Below are the code and all the weights of a small trained network. Each question names an input and a target symbol and asks about switching units off, where a switched-off unit gives its printed mean instead of its output.

import numpy as np


def w(rows, s, z=0):
    codes = np.array(rows[::2]) - 128.0
    scale = np.full(codes.shape[1], s)
    scale[-1] = z or s
    return codes * scale


def f(y):
    return np.maximum(y, 0)


def softmax(a):
    e = np.exp(a - a.max(-1, keepdims=True))
    return e / e.sum(-1, keepdims=True)


def log_softmax(a):
    a = a - a.max(-1, keepdims=True)
    return a - np.log(np.exp(a).sum(-1, keepdims=True))


def net(x, mask):
    ids = ['βδεζηθλμξπστφψω'.index(c) for c in x.split()]
    T = len(ids)
    res = E[ids] + P[:T]
    u = 0
    for l in range(3):
        q, k, v = (res @ M[l].T for M in (Q, K, V))
        z = softmax(np.where(np.tri(T) > 0, q @ k.T / 4**0.5, -1e9)) @ v
        res = res + np.where(mask[u], z, O[l][:, -1]) @ O[l][:, :-1]
        u += 1
        y = f(res @ A[l][:, :-1].T + A[l][:, -1])
        res = res + np.where(mask[u : u + 4], y, B[l][:, -1]) @ B[l][:, :-1]
        u += 4
    return log_softmax(res[-1] @ U[:, :-1].T + U[:, -1])


Q, K, V, O, A, B = {}, {}, {}, {}, {}, {}
E = w([
[146,194,134],'β',
[139,183,89],'δ',
[174,83,102],'ε',
[151,144,85],'ζ',
[108,161,160],'η',
[83,56,116],'θ',
[213,92,105],'λ',
[117,71,51],'μ',
[132,70,130],'ξ',
[79,139,8],'π',
[125,146,180],'σ',
[41,165,139],'τ',
[207,140,123],'φ',
[185,189,143],'ψ',
[160,128,127],'ω',
],0.012)
P = w([
[139,128,95],'0',
[148,13,125],'1',
[159,52,82],'2',
[139,76,84],'3',
[122,234,254],'4',
[121,152,158],'5',
[119,142,158],'6',
[89,162,35],'7',
],0.0089)
Q[0] = w([
[188,138,223],'L0H0',
[156,95,115],'L0H0',
[34,88,226],'L0H0',
[149,26,1],'L0H0',
],0.0083)
K[0] = w([
[25,69,82],'L0H0',
[158,143,79],'L0H0',
[123,2,145],'L0H0',
[200,185,47],'L0H0',
],0.0076)
V[0] = w([
[54,162,110],'L0H0',
[150,110,227],'L0H0',
[46,1,163],'L0H0',
[168,192,82],'L0H0',
],0.0093)
O[0] = w([
[91,166,85,7],'L0H0',
[210,240,183,10],'L0H0',
[164,159,2,115],'L0H0',
[57,73,234,182],'L0H0',
],0.0085,0.0016)
A[0] = w([
[196,46,254,7],'L0N0',
[148,74,85,171],'L0N1',
[218,129,202,220],'L0N2',
[162,249,204,254],'L0N3',
],0.0048,0.0021)
B[0] = w([
[124,66,131,199],'L0N0',
[159,93,41,241],'L0N1',
[67,52,84,249],'L0N2',
[2,107,188,251],'L0N3',
],0.0064,0.0024)
Q[1] = w([
[81,111,154],'L1H0',
[107,213,70],'L1H0',
[2,206,163],'L1H0',
[191,232,222],'L1H0',
],0.0066)
K[1] = w([
[106,167,147],'L1H0',
[194,218,229],'L1H0',
[147,172,189],'L1H0',
[254,60,112],'L1H0',
],0.008)
V[1] = w([
[2,108,104],'L1H0',
[185,57,186],'L1H0',
[195,173,102],'L1H0',
[137,33,64],'L1H0',
],0.0082)
O[1] = w([
[169,206,254,209],'L1H0',
[41,70,80,153],'L1H0',
[159,123,61,67],'L1H0',
[69,218,87,254],'L1H0',
],0.0088,0.0069)
A[1] = w([
[46,101,101,33],'L1N0',
[228,122,97,5],'L1N1',
[186,138,168,50],'L1N2',
[162,138,3,81],'L1N3',
],0.0055,0.0022)
B[1] = w([
[75,102,172,218],'L1N0',
[144,254,192,144],'L1N1',
[86,249,101,143],'L1N2',
[244,133,128,250],'L1N3',
],0.0073,0.0022)
Q[2] = w([
[148,61,120],'L2H0',
[106,206,213],'L2H0',
[56,108,151],'L2H0',
[59,2,128],'L2H0',
],0.0074)
K[2] = w([
[160,101,178],'L2H0',
[132,144,2],'L2H0',
[155,122,234],'L2H0',
[199,168,243],'L2H0',
],0.0055)
V[2] = w([
[178,1,104],'L2H0',
[220,225,121],'L2H0',
[94,125,2],'L2H0',
[205,131,180],'L2H0',
],0.0078)
O[2] = w([
[90,2,94,2],'L2H0',
[162,160,87,73],'L2H0',
[35,159,54,114],'L2H0',
[209,94,127,67],'L2H0',
],0.0084,0.004)
A[2] = w([
[151,221,182,119],'L2N0',
[62,189,255,159],'L2N1',
[86,50,143,2],'L2N2',
[90,52,150,104],'L2N3',
],0.007,0.0084)
B[2] = w([
[102,85,115,196],'L2N0',
[183,77,90,250],'L2N1',
[141,255,179,139],'L2N2',
[87,178,197,157],'L2N3',
],0.009,0.015)
U = w([
[157,76,143,202],'β',
[147,100,160,80],'δ',
[56,59,68,167],'ε',
[106,103,123,251],'ζ',
[188,100,96,200],'η',
[146,196,66,129],'θ',
[27,221,179,9],'λ',
[80,246,151,108],'μ',
[134,43,20,175],'ξ',
[119,156,135,78],'π',
[174,52,80,229],'σ',
[223,254,182,5],'τ',
[60,197,222,195],'φ',
[130,142,212,25],'ψ',
[82,63,117,196],'ω',
],0.0063,0.0021)

Each question gives the input, a string of symbols that net reads in full, and the target symbol t.
The units are the heads (4 rows each of Q, K, V and O) and the neurons (one row each of A and B). Each row of codes is followed by its name. A weight is (code - 128) times the scale printed after its matrix; where a second scale follows, it is the last column's (O, A, B and U).
mask holds one flag per unit, layer by layer, with each layer's heads first. A switched-off unit (its flag False) gives its mean, the last column of its rows in O or B, instead of its output. The means were averaged over made-up inputs and are rounded, as every weight is.
A unit's drop is (log p(t) with every unit on - log p(t) with that unit switched off) / (log p(t) with every unit on - log p(t) with every unit switched off).
The circuit of an input: a set's keep is (log p(t) with only the set's units on - log p(t) with every unit switched off) / (log p(t) with every unit on - log p(t) with every unit switched off). Starting from the 12 units with the biggest drops (on a tie, the unit counted first), units are removed one at a time, each time the one whose removal leaves the highest keep (on an exact tie, the one counted first), for as long as the keep stays at least 0.8.
circuit, biggest first: the units of the circuit, biggest drop first
most important unit: the unit with the biggest drop
k most important neurons: the k neurons with the biggest drops, biggest first
k most important neurons of layer l: the k neurons of layer l with the biggest drops, biggest first
drop of u: that unit's drop, to one decimal
input θ φ ω, target θ: most important neuron of layer 2	[L2N1]
input θ π μ, target θ: circuit, biggest first	[L1H0; L0H0; L2H0; L1N3]
input ε φ β ζ, target ε: circuit, biggest first	[L1H0; L2H0]
input π ε ζ δ ε σ θ, target τ: circuit, biggest first	[L1H0; L0H0; L2H0]
input ξ σ φ, target ξ: circuit, biggest first	[L1H0; L0H0; L2H0]
input τ ξ τ ω, target τ: circuit, biggest first	[L1H0; L0H0; L2H0]
input θ η μ η, target θ: circuit, biggest first	[L0H0; L1H0; L2H0; L1N3]
input θ σ φ, target θ: circuit, biggest first	[L0H0; L1H0; L2H0; L0N3]
input π ε β δ τ ψ ζ ζ, target τ: circuit, biggest first	[L1H0; L2H0; L0H0]
input ψ φ ε, target ψ: 3 most important neurons	[L0N3; L2N3; L2N2]
input θ μ μ τ π, target θ: 2 most important neurons of layer 0	[L0N3; L0N2]
input φ ε σ, target φ: 2 most important neurons	[L2N3; L2N2]
input ξ β ξ ζ, target ξ: 2 most important neurons of layer 2	[L2N3; L2N2]
input π ω λ η, target τ: most important unit	L1H0
input θ φ ζ, target θ: 2 most important neurons of layer 2	[L2N1; L2N0]
input λ λ ξ, target λ: 2 most important neurons	[L2N2; L2N3]
input ξ θ ξ, target ξ: 2 most important neurons	[L1N3; L0N3]
input φ β ψ, target φ: drop of L2N1	-0.1
input θ σ τ, target θ: drop of L0N3	0.1
input λ λ η, target λ: drop of L0H0	0.3
input θ ξ π λ, target θ: drop of L2N3	0.1
input λ φ ζ, target λ: 2 most important neurons of layer 0	[L0N0; L0N2]
input ε ξ δ, target ε: most important unit	L2H0
input ψ ε φ, target ψ: 2 most important neurons of layer 2	[L2N3; L2N2]
